gasaf: [122  90  88 171  94 131 153 108  83  97  91 107 153 159 151 132 129 109
 164 174 115 108  88 179 131 132 104 144 122  96 131 176  80 108 123 117
 104 147  76 120 102  75 101]
dokos: [137 115 122  85 103 135 144 122 117 131 131 171 175  88 113  78 112  76
 112 165 145 112 139 134  84  81 157 108  99 172 138 107 159 155 104 135
  78 122  86 175  89 138  87]
koted: [122  90  88 171  94 131 153 108  83  97  91 107 153 159 151 132 129 109
 164 174 115 108  88 179 131 132 104 144 122  96 131 176  80 108 102  88
 178 147  76 120 102  75 101]
which: [122  90  88 171  94 131 153 108  83  97  91 107 153 159 151 132 129 109
 164 174 115 108  88 179 131 132 104 144 122  96 131 176  80 108 102  88
 178 147  76 120 102  75 101] -> koted
chg dokos: [137 115 122  85 103 135 144 122 117 131 131 171 175  88 113  78 112  76
 112 165 145 112 139 134  84  82 157 108  99 172 138 107 159 155 104 135
  78 122  86 175  89 138  87] -> 25, [81]
chg gasaf: [122  90  88 171  94 131 153 108  83  97  92 107 153 159 151 132 129 109
 164 174 115 108  88 179 131 132 104 144 122  96 131 176  80 108 123 117
 104 147  76 120 102  75 101] -> 10, [91]

Motu: [ 86  86 154  76 113]
suv: [136  83  99 163 149]
doz: [159 153 104 103  75]
Babag: [176  82 153 147 106]
vudus: [167  77 121 153 119]
fas: [137 177  76 100 168]
common doz Babag:  -> [153]
common doz vudus:  -> [153]
common Motu fas:  -> [76]
chg Motu: [ 87  86 154  76 113] -> 0, [86]
chg fas: [138 177  76 100 168] -> 0, [137]
chg fas: [137 177  76 100 169] -> 4, [168]
common vudus Babag:  -> [153]

vanam: [113 122 106 109 121  91 106  88  78  98  90 120 128 131 149 162 176 157
 187 161 171 144]
bev: [ 75  92  92 116 133 119 147 139 130 151 106 162 163 136 157 154 155 122
 139 111 116  90]
tosok: [111 121 106 116 118  91 107  93  78  98 109 120 127 134 149 145 176 131
 163 155 110 144]
tirad: [111 121 106 116 118  91 107  93  78  98 109 128 115  96 103 102 113  89
 109 101 119 108]
which: [111 121 106 116 118  91 107  93  78  98 109 120 127 134 149 145 176 131
 163 155 110 144] -> tosok
chg tirad: [111 121 105 116 118  91 107  93  78  98 109 128 115  96 103 102 113  89
 109 101 119 108] -> 2, [106]
chg tirad: [111 121 106 116 118  91 107  93  78  98 109 128 115  96 103 102 113  89
 108 101 119 108] -> 18, [109]
which: [113 122 106 109 121  91 106  88  78  98  90 120 128 131 149 162 176 157
 187 161 171 144] -> vanam
chg tosok: [111 121 106 116 118  91 107  93  78  98 109 120 127 134 149 144 176 131
 163 155 110 144] -> 15, [145]
chg tirad: [111 121 106 116 118  91 107  93  78  98 109 128 115  96 104 102 113  89
 109 101 119 108] -> 14, [103]
which: [111 121 106 116 118  91 107  93  78  98 109 128 115  96 103 102 113  89
 109 101 119 108] -> tirad

bida: [113 149 125 136 155  99 136 118 130 132 119]
dolit: [121 164 124 146 160  78 145 115 140 133 114]
Gigu: [125 154 124 141 149  92 141 121 160 124 114]
beva: [149 151 113 146 129  93 146 129 127 142 114]
Vova: [116 135 132 129 142 119 129 138 133 125 132]
dorov: [136 170 115 139 152  68 153 121 135 142  96]
zogar: [112 127 136 124 140 131 124 123 133 121 140]
dig: [113 115 131 136 155  99 136 118 138 128 125]
puv: [137 154 118 145 140  90 145 125 131 139 105]
rokap: [121 164 124 146 160  78 146 117 132 135 110]
common zogar bida:  -> [136]
common puv dorov:  -> [139]
common Vova dolit:  -> [133]
which: [137 154 118 145 140  90 145 125 131 139 105] -> puv
common zogar Vova:  -> [133]

Nifip: [135 122 146 101  61 143]
Vurab: [100 123  78 159 174 118]
sivi: [135 122 146 103 118 132]
chg Vurab: [100 123  78 159 174 119] -> 5, [118]
chg Vurab: [100 122  78 159 174 118] -> 1, [123]
chg sivi: [135 122 146 104 118 132] -> 3, [103]
chg sivi: [135 122 147 103 118 132] -> 2, [146]
chg Vurab: [100 123  78 158 174 118] -> 3, [159]
chg sivi: [135 122 146 103 118 131] -> 5, [132]

zopo: [134 132 143 130 134 129 130 129 130 136 131 127 127 129 135 125 143 126
 133 124 119 135 128 143 115 129 126 135 128 137 138 128 132 135 125 138
 126 125 127 136 108 131 115 134 126 122 119 139 128 129 121 129 121]
safo: [127 127 110 125 125 129 140 134 121 126 133 129 126 128 132 135 166 132
 126 129 129 129 128 124 131 125 116 132 143 138 115 123 130 130 120 151
 126 125 116 149 133 127 127 115 140 129 136 133 127 129 125 123 126]
Vasid: [136 125 122 123 128 131 129 129 136 131 140 125 129 128 129 115 123 132
 121 130 109 131 132 137 134 128 124 130 126 128 127 135 126 119 133 141
 122 127 125 105 125 129 127 140 124 128 130 128 122 126 139 128 133]
bok: [140 128 118 128 136 130 135 132 129 138 127 127 123 126 134 127 188 129
 128 132 108 134 130 106 132 130 132 133 129 120 107 132 127 133 121 128
 127 128 140 143 128 124 118  95 123 123 125 130 134 140 125 129 122]
remom: [128 133 117 134 130 133 128 127 131 143 125 129 129 128 131 123 177 127
 122 125 128 142 127 141 110 129 135 134 129 129 131 120 120 118 128 134
 121 125 130 130 127 128 125 156 117 128 122 133 124 134 137 130 121]
mam: [134 125 134 133 134 127 127 136 124 137 135 129 130 134 127 130 198 127
 140 131 140 130 127 127 128 125 136 133 126 133 116 132 125 132 133 111
 123 129 137 121 129 129 126 124 137 131 127 122 128 133 126 125 130]
pes: [127 130 132 130 122 130 127 133 125 132 118 128 122 122 126 132 169 131
 127 137 135 120 127 136 161 125 125 135 122 125 132 119 129 124 125 115
 127 130 135 121 123 129 122 127 131 121 120 124 122 129 137 134 129]
sofo: [134 125 134 133 134 127 127 136 124 137 135 129 130 134 127 130 198 127
 140 131 140 130 127 127 128 125 136 133 126 133 116 132 125 132 133 111
 123 129 137 121 129 129 127 124 137 131 127 122 128 133 126 125 130]
which: [134 125 134 133 134 127 127 136 124 137 135 129 130 134 127 130 198 127
 140 131 140 130 127 127 128 125 136 133 126 133 116 132 125 132 133 111
 123 129 137 121 129 129 126 124 137 131 127 122 128 133 126 125 130] -> mam
which: [140 128 118 128 136 130 135 132 129 138 127 127 123 126 134 127 188 129
 128 132 108 134 130 106 132 130 132 133 129 120 107 132 127 133 121 128
 127 128 140 143 128 124 118  95 123 123 125 130 134 140 125 129 122] -> bok
chg bok: [140 128 118 128 136 130 135 132 129 138 127 127 123 126 134 127 188 129
 128 132 108 134 130 105 132 130 132 133 129 120 107 132 127 133 121 128
 127 128 140 143 128 124 118  95 123 123 125 130 134 140 125 129 122] -> 23, [106]
chg safo: [127 127 110 125 125 129 140 134 121 126 133 129 126 128 132 135 166 132
 126 129 129 129 128 124 131 125 116 132 143 138 115 123 130 131 120 151
 126 125 116 149 133 127 127 115 140 129 136 133 127 129 125 123 126] -> 33, [130]
chg mam: [134 125 134 133 134 127 127 136 124 137 135 129 130 134 127 130 198 127
 140 131 140 130 127 127 128 125 136 133 126 133 116 131 125 132 133 111
 123 129 137 121 129 129 126 124 137 131 127 122 128 133 126 125 130] -> 31, [132]

Kula: [ 59 112 149 138 115  55 154  76 141 166 135  95 155  80 162 122  91 119
  93 172 133  98 127 159 129]
Pivis: [ 59 112 149  89 115  55 154  76 118 166 135  95 155  80 162 122  91 119
  93 172 133  98 128 161 129]
vut: [150 139 119  89 120 148  77 138 118  76 109 122  97 132 108 162 117 116
 127  70 120 146 137 113 105]
which: [ 59 112 149 138 115  55 154  76 141 166 135  95 155  80 162 122  91 119
  93 172 133  98 127 159 129] -> Kula
chg Kula: [ 59 112 149 138 115  55 154  76 141 166 135  95 155  80 162 122  91 119
  93 171 133  98 127 159 129] -> 19, [172]

Rup: [ 88  85  90  72 127]
nosa: [ 84  82 127  93 127]
buna: [151 149 129 159 127]
Rasom: [ 98  91 137  89 127]
pok: [117 127  79 116 127]
gul: [111 111  58  99 127]
raret: [128 130 172 144 127]
common Rasom raret:  -> [127]
common Rup pok:  -> [127]
common pok nosa:  -> [127]

vutiv: [ 81  79  78  78  77  75  76  75 172  74  73  74  74 115  74  75  76  77
  78  80  81  82  83  86  88  89  91  93  96]
sebil: [144 143 143 142 143 144 144 145 147 150 152 153 155 158 161 163 164 166
 167 168 169 169 169 169 168 167 166 165 163]
Vonot: [136 142 146 150 170 154 154 154 152 150 147 144 140 136 133 129 126 124
 121 120 119 120 121 122 125 128 132 136 140]
pil: [118 116 115 115 117 119 122 125 130 135 141 146 151 157 161 167 171 173
 176 177 178 177 175 173 169 165 161 155 150]
Dob: [157 159 161 162 162 161 161 158 155 151 148 143 139 135 131 127 123 120
 118 118 117 117 117 119 121 124 128 132 135]
nivor: [ 81  79  78  78  77  75  76  75  75  74  73  74  74 144  74  75  76 173
  78  80  81  82  83  86  88  89  91  93  96]
dezim: [164 166 168 169 170 171 172 172 172 171 170 169 168 167 165 164 163 161
 161 160 159 114 158 158 159 159 160 160 161]
dop: [120 113 108 102  98  96  94  93  93  94  96  98 102 105 108 113 116 120
 124 128 130 133 134 136 137 138 139 138 138]
Vep: [101 103 105 106 108 108 109 109 109 109 108 108 106 105 104 102 101 100
  99  97  96  94  93  92  90  90  89  87  88]
chg sebil: [144 143 144 142 143 144 144 145 147 150 152 153 155 158 161 163 164 166
 167 168 169 169 169 169 168 167 166 165 163] -> 2, [143]
common dezim Vonot:  -> [170]
common pil vutiv:  -> [115]
common dezim vutiv:  -> [172]

tudav: [ 88 117 142 112 118 100 183 182 130 153 191  95 132 145 113 169 146 187
 113  90 112 106]
kuf: [ 90 186 114 111 130 121  91 126 120 154 138 193 112 151 127 178  78 110
 142 182 129 103]
tugav: [ 88 117 142 112 118 100 134 182 130 168 191  95 132 145 113 169 146 169
 156 151 158 144]
mora: [ 88 117 142 112 118 100 134 160 130 153 191  95 132 145 113 169 146 187
 156 151 158 144]
which: [ 88 117 142 112 118 100 134 182 130 168 191  95 132 145 113 169 146 169
 156 151 158 144] -> tugav
which: [ 88 117 142 112 118 100 134 160 130 153 191  95 132 145 113 169 146 187
 156 151 158 144] -> mora
chg mora: [ 88 117 142 112 118 100 134 160 130 153 192  95 132 145 113 169 146 187
 156 151 158 144] -> 10, [191]
chg mora: [ 88 117 142 112 118 100 134 161 130 153 191  95 132 145 113 169 146 187
 156 151 158 144] -> 7, [160]

